Below is a small trained network, with its code and all its weights. Each question gives an input and a target symbol and asks what happens when units are switched off, that is, made to give their printed mean instead of their output.

import numpy as np


def w(rows, s, z=0):
    codes = np.array(rows[::2]) - 128.0
    scale = np.full(codes.shape[1], s)
    scale[-1] = z or s
    return codes * scale


def f(y):
    return np.maximum(y, 0)


def softmax(a):
    e = np.exp(a - a.max(-1, keepdims=True))
    return e / e.sum(-1, keepdims=True)


def log_softmax(a):
    a = a - a.max(-1, keepdims=True)
    return a - np.log(np.exp(a).sum(-1, keepdims=True))


def net(x, mask):
    ids = ['Ψαβγλφω'.index(c) for c in x.split()]
    T = len(ids)
    res = E[ids] + P[:T]
    u = 0
    for l in range(3):
        q, k, v = (res @ M[l].T for M in (Q, K, V))
        z = softmax(np.where(np.tri(T) > 0, q @ k.T / 2**0.5, -1e9)) @ v
        res = res + np.where(mask[u], z, O[l][:, -1]) @ O[l][:, :-1]
        u += 1
        y = f(res @ A[l][:, :-1].T + A[l][:, -1])
        res = res + np.where(mask[u : u + 4], y, B[l][:, -1]) @ B[l][:, :-1]
        u += 4
    return log_softmax(res[-1] @ U[:, :-1].T + U[:, -1])


Q, K, V, O, A, B = {}, {}, {}, {}, {}, {}
E = w([
[66,130,169,126],'Ψ',
[66,120,151,120],'α',
[71,120,150,133],'β',
[67,212,91,181],'γ',
[249,125,62,144],'λ',
[153,84,214,197],'φ',
[153,202,252,108],'ω',
],0.014)
P = w([
[128,127,3,63],'0',
[150,99,77,128],'1',
[133,97,149,121],'2',
[137,75,211,127],'3',
[106,60,238,120],'4',
[65,43,244,97],'5',
],0.0051)
Q[0] = w([
[20,59,248,215],'L0H1',
[53,57,1,142],'L0H1',
],0.0061)
K[0] = w([
[112,145,177,194],'L0H1',
[86,126,30,253],'L0H1',
],0.0062)
V[0] = w([
[13,233,112,245],'L0H1',
[224,3,66,158],'L0H1',
],0.005)
O[0] = w([
[114,50,189,213,227],'L0H1',
[160,65,148,2,4],'L0H1',
],0.0073,0.0035)
A[0] = w([
[140,190,70,254,253],'L0N1',
[122,34,174,4,204],'L0N2',
[82,63,205,133,175],'L0N3',
[158,75,30,122,143],'L0N4',
],0.008,0.0039)
B[0] = w([
[100,147,139,39,254],'L0N1',
[130,94,112,203,149],'L0N2',
[182,43,254,201,191],'L0N3',
[76,131,170,64,141],'L0N4',
],0.0091,0.0098)
Q[1] = w([
[121,15,2,168],'L1H1',
[14,145,33,66],'L1H1',
],0.0061)
K[1] = w([
[131,2,113,134],'L1H1',
[25,105,75,105],'L1H1',
],0.0087)
V[1] = w([
[156,55,254,112],'L1H1',
[158,61,129,111],'L1H1',
],0.008)
O[1] = w([
[247,166,30,75,255],'L1H1',
[254,18,67,226,90],'L1H1',
],0.0048,0.0074)
A[1] = w([
[152,33,219,188,65],'L1N1',
[132,171,22,126,58],'L1N2',
[124,212,118,121,231],'L1N3',
[150,143,9,254,253],'L1N4',
],0.0082,0.0021)
B[1] = w([
[114,227,8,176,254],'L1N1',
[77,100,94,144,133],'L1N2',
[254,134,163,87,221],'L1N3',
[175,120,84,143,158],'L1N4',
],0.0077,0.007)
Q[2] = w([
[28,210,173,99],'L2H1',
[143,2,131,50],'L2H1',
],0.0052)
K[2] = w([
[2,137,141,202],'L2H1',
[49,153,32,156],'L2H1',
],0.0048)
V[2] = w([
[74,165,2,222],'L2H1',
[210,112,162,169],'L2H1',
],0.005)
O[2] = w([
[220,255,127,114,5],'L2H1',
[147,29,184,127,160],'L2H1',
],0.0076,0.0027)
A[2] = w([
[112,143,191,224,185],'L2N1',
[89,122,46,144,110],'L2N2',
[144,161,106,10,202],'L2N3',
[191,29,83,153,253],'L2N4',
],0.012,0.004)
B[2] = w([
[67,158,145,36,230],'L2N1',
[183,186,2,228,152],'L2N2',
[219,249,36,86,223],'L2N3',
[101,91,238,116,255],'L2N4',
],0.0095,0.0091)
U = w([
[161,119,169,235,101],'Ψ',
[133,127,85,182,78],'α',
[223,224,8,183,119],'β',
[96,121,184,71,111],'γ',
[135,117,80,181,134],'λ',
[2,43,241,158,253],'φ',
[129,140,79,223,101],'ω',
],0.0078,0.0026)

Each question gives the input, a string of symbols that net reads in full, and the target symbol t.
The units are the heads (2 rows each of Q, K, V and O) and the neurons (one row each of A and B). Each row of codes is followed by its name. A weight is (code - 128) times the scale printed after its matrix; where a second scale follows, it is the last column's (O, A, B and U).
mask holds one flag per unit, layer by layer, with each layer's heads first. A switched-off unit (its flag False) gives its mean, the last column of its rows in O or B, instead of its output. The means were averaged over made-up inputs and are rounded, as every weight is.
A unit's drop is (log p(t) with every unit on - log p(t) with that unit switched off) / (log p(t) with every unit on - log p(t) with every unit switched off).
The circuit of an input: a set's keep is (log p(t) with only the set's units on - log p(t) with every unit switched off) / (log p(t) with every unit on - log p(t) with every unit switched off). Starting from the 12 units with the biggest drops (on a tie, the unit counted first), units are removed one at a time, each time the one whose removal leaves the highest keep (on an exact tie, the one counted first), for as long as the keep stays at least 0.8.
units of the circuit, in order: the units of the circuit, biggest drop first
most important unit: the unit with the biggest drop
k most important neurons: the k neurons with the biggest drops, biggest first
top k neurons in layer l: the k neurons of layer l with the biggest drops, biggest first
input φ ω ω α, target φ: units of the circuit, in order => [L2H1, L2N3]
input Ψ Ψ φ α, target Ψ: top 3 neurons in layer 0 => [L0N1, L0N3, L0N2]
input φ φ ω Ψ, target φ: most important unit => L2H1
input γ φ φ β, target Ψ: top 3 neurons in layer 0 => [L0N1, L0N3, L0N2]
input ω λ ω ω, target φ: units of the circuit, in order => [L2H1, L2N3]
input γ φ β Ψ, target Ψ: 3 most important neurons => [L1N1, L2N4, L0N3]
input ω φ λ γ λ, target γ: 3 most important neurons => [L1N1, L2N4, L0N3]
input γ λ γ, target γ: units of the circuit, in order => [L1H1, L0N1]
input ω ω λ ω, target φ: 4 most important neurons => [L1N1, L2N3, L0N1, L1N3]
input γ γ Ψ, target β: units of the circuit, in order => [L2H1, L2N4]
input Ψ γ γ φ γ β, target Ψ: top 2 neurons in layer 2 => [L2N4, L2N3]
input γ γ γ Ψ γ γ, target φ: 2 most important neurons => [L2N3, L0N1]
input φ ω Ψ λ γ φ, target Ψ: top 2 neurons in layer 0 => [L0N3, L0N1]
input ω β λ α λ α, target ω: 2 most important neurons => [L1N1, L2N2]
input γ ω ω α, target φ: units of the circuit, in order => [L2N3, L1N3]
input φ γ β γ γ, target φ: 2 most important neurons => [L1N1, L2N3]
input ω γ Ψ λ λ, target γ: units of the circuit, in order => [L2N4]
input γ γ ω φ, target φ: 2 most important neurons => [L2N4, L2N3]
input ω γ γ β φ Ψ, target Ψ: top 2 neurons in layer 2 => [L2N4, L2N2]
input γ ω φ γ, target γ: most important unit => L1H1
input γ λ β φ ω, target β: units of the circuit, in order => [L1H1, L2N3]
input ω λ γ γ α, target β: top 2 neurons in layer 0 => [L0N3, L0N1]
input φ ω β, target φ: 2 most important neurons => [L2N3, L2N4]
input γ γ γ γ λ λ, target φ: top 2 neurons in layer 0 => [L0N1, L0N2]
input γ α α γ β, target β: 2 most important neurons => [L1N1, L1N3]
input ω Ψ Ψ, target φ: top 3 neurons in layer 2 => [L2N3, L2N1, L2N2]
input α λ ω β, target φ: units of the circuit, in order => [L2N3]
